Below are the code and all the weights of a small trained network. Each question names an input and a class and asks about switching units off, where a switched-off unit gives its printed mean instead of its output.

import numpy as np


def w(rows, s, z=0):
    codes = np.array(rows[::2]) - 128.0
    scale = np.full(codes.shape[1], s)
    scale[-1] = z or s
    return codes * scale


def f(y):
    return np.maximum(y, 0)


def log_softmax(a):
    a = a - a.max(-1, keepdims=True)
    return a - np.log(np.exp(a).sum(-1, keepdims=True))


def net(x, mask):
    res = np.array(x, float).reshape(1, 5) / 4 @ E
    y = f(res @ A[0][:, :-1].T + A[0][:, -1])
    res = res + np.where(mask, y, B[0][:, -1]) @ B[0][:, :-1]
    return log_softmax(res[-1] @ U[:, :-1].T + U[:, -1])


A, B = {}, {}
E = w([
[255,123,204],'x0',
[174,103,52],'x1',
[113,40,51],'x2',
[64,95,193],'x3',
[123,179,158],'x4',
],0.0072)
A[0] = w([
[139,73,133,120],'neuron 0',
[208,220,104,253],'neuron 1',
[35,140,59,181],'neuron 2',
[119,140,56,147],'neuron 3',
[173,130,232,230],'neuron 4',
[15,155,80,140],'neuron 5',
[5,132,68,157],'neuron 6',
[197,196,201,239],'neuron 7',
[2,146,88,84],'neuron 8',
[128,90,12,181],'neuron 9',
],0.0089,0.0048)
B[0] = w([
[130,99,103,151],'neuron 0',
[121,224,25,242],'neuron 1',
[249,114,193,205],'neuron 2',
[169,148,138,174],'neuron 3',
[58,169,39,241],'neuron 4',
[193,91,205,193],'neuron 5',
[206,98,200,208],'neuron 6',
[2,194,44,254],'neuron 7',
[128,33,197,184],'neuron 8',
[241,170,114,222],'neuron 9',
],0.007,0.0079)
U = w([
[88,108,124,19],'0',
[58,229,44,177],'1',
[128,73,255,152],'2',
[195,132,106,160],'3',
[97,64,73,205],'4',
[96,118,128,2],'5',
],0.011,0.0075)

Each question gives the input, the list of numbers given to net, and the class t.
The units are the neurons (one row each of A and B). Each row of codes is followed by its name. A weight is (code - 128) times the scale printed after its matrix; where a second scale follows, it is the last column's (A, B and U).
mask holds one flag per neuron, in row order. A switched-off neuron (its flag False) gives its mean, the last column of its row in B, instead of its output. The means were averaged over made-up inputs and are rounded, as every weight is.
A unit's drop is (log p(t) with every unit on - log p(t) with that unit switched off) / (log p(t) with every unit on - log p(t) with every unit switched off).
The circuit of an input: a set's keep is (log p(t) with only the set's units on - log p(t) with every unit switched off) / (log p(t) with every unit on - log p(t) with every unit switched off). Starting from all 10 units, units are removed one at a time, each time the one whose removal leaves the highest keep (on an exact tie, the one counted first), for as long as the keep stays at least 0.8.
circuit, biggest first: the units of the circuit, biggest drop first
k most important neurons: the k neurons with the biggest drops, biggest first
drop of u: that unit's drop, to one decimal
input [-3,6,0,-6,6], class 3: circuit, biggest first	[neuron 7; neuron 4]
input [-2,3,0,-5,3], class 3: most important neuron	[neuron 7]
input [1,-3,-4,8,-3], class 1: circuit, biggest first	[neuron 4; neuron 6]
input [1,-4,2,6,-7], class 2: 2 most important neurons	[neuron 7; neuron 1]
input [7,0,-2,7,-8], class 1: circuit, biggest first	[neuron 4; neuron 7]
input [0,0,4,-2,-2], class 3: circuit, biggest first	[neuron 7; neuron 9]
input [-2,6,1,-5,1], class 3: circuit, biggest first	[neuron 7; neuron 9]
input [0,-5,6,-8,-5], class 3: 3 most important neurons	[neuron 7; neuron 9; neuron 4]
input [-4,7,3,3,-7], class 3: drop of neuron 9	0.4
input [-2,0,4,-1,-8], class 3: drop of neuron 9	0.3
input [-4,-7,1,-3,5], class 2: drop of neuron 7	0.0
